Each row has a name. Each question is about the rows just above it. Places in a row count from 1.

Columns, left to right: U B G T
[-0.79 -0.49 -0.72  1.08]  Pil
[ 9.30 -0.87  1.65  0.67]  Gipiz
[ 2.34 -0.79 -0.25 -0.26]  novi
[ 1.66 -0.15  1.70 -0.78]  Gabaf
[1.70 1.70 1.65 0.04]  bevif
[-2.80 -0.72 -0.47  1.24]  bape
[-0.61  0.72 -0.73  1.71]  sul
The one value in bevif and Gipiz:  [1.65]
Which column holds [-0.26 -0.78  0.04  1.24  1.71] top down?  T
The one value in novi and Pil:  [-0.79]
Table of tags by key:
[-0.25] -> J674
[-0.47] -> J132
[1.70] -> J5
[-0.71] -> J61
[1.65] -> J333
[1.08] -> J10
[-0.72] -> J444
Join Pil by its entry at place 3:  J444
The one value in bevif and Gabaf:  [1.70]
Which value is in both Gabaf and bevif?  [1.70]
Which value is in both bape and Pil?  [-0.72]

Columns, left to right: Y W V S X N D C R
[-4.50 -6.54 -0.65 -5.25  1.08 -5.17  0.86 -1.33 -5.99] -> bape
[-3.69 -6.27 -0.70 -4.54 -1.12  0.17  0.69 -2.80  1.11] -> Kodun
[-3.80 -6.80 -0.57 -5.39 -1.93  3.77 -0.26 -5.20  8.07] -> novi
[ 0.36 -0.75  0.53 -1.14  0.82  0.03 -1.51 -1.62  2.76] -> kagi
[-2.70 -4.59 -0.37 -4.04  1.01 -2.79 -0.12 -1.84 -1.61] -> Gipiz
[-1.64 -3.03  0.02 -2.79 -0.93  3.53 -1.51 -3.44  7.85] -> tisif
[-0.35 -1.50  0.42 -1.13  0.89 -2.54 -0.39 -0.28 -2.70] -> Zus
[-2.55 -5.37 -0.19 -4.26  0.02 -1.27  0.26 -2.99  0.30] -> Pil
Table of tags by key:
[-4.59] -> J594
[-1.61] -> J519
[-1.84] -> J229
[-5.21] -> J217
[-2.80] -> J807
[-1.33] -> J3
[-5.20] -> J106
[-1.83] -> J945
Join Gipiz by its entry at place 8:  J229
Whose row is [-0.35 -1.50  0.42 -1.13  0.89 -2.54 -0.39 -0.28 -2.70]?  Zus

Columns, left to right: F A K M P Q E L H
[-1.75  0.90  2.21 -0.19  3.33 -7.82  0.79 -0.24 -6.68] = sul
[-2.35 -3.08 -0.58 -2.92 -2.39  1.19  2.74  2.10  0.88] = Gipiz
[ 0.59  1.50  0.59  2.63  3.54 -5.52 -3.57 -3.93 -4.68] = novi
[-1.45  0.92  1.93 -0.16  2.97 -7.09  0.48 -0.70 -5.99] = bevif
[-0.99 -4.77 -3.22 -1.85  2.21  6.65  0.22  0.13  5.50] = kagi
[ 1.57  1.79 -0.28  3.05  2.23 -3.07 -4.75 -5.68 -2.37] = badag
[ 2.35  2.84  0.03  3.65  3.24 -4.18 -5.88  2.20 -3.70] = Zus
[ 1.99 -2.91 -4.36  0.38 -6.13  8.84 -4.21 -5.37  6.63] = Gabaf
[ 1.19 -1.71 -2.72  1.89 -2.18  3.42 -4.20 -4.14  2.74] = bape
[ 2.73  0.08 -2.59  2.67 -1.40  2.97 -6.06 -7.12  2.15] = Kodun
[ 2.73  0.08 -2.59  2.67 -1.40  2.97 -6.06 -7.12  2.15] is in which row?  Kodun
[ 0.79  2.74 -3.57  0.48  0.22 -4.75 -5.88 -4.21 -4.20] is in which column, read top down?  E
[ 0.88 -4.68] is in which column, read top down?  H
key -> tag
[-4.36] -> J635
[-2.59] -> J516
[-6.06] -> J215
[0.08] -> J825
Join Kodun by its entry at place 3:  J516
Shared by sul and kagi:  [2.21]
Which column holds [-0.16 -1.85  3.05  3.65  0.38] top down?  M

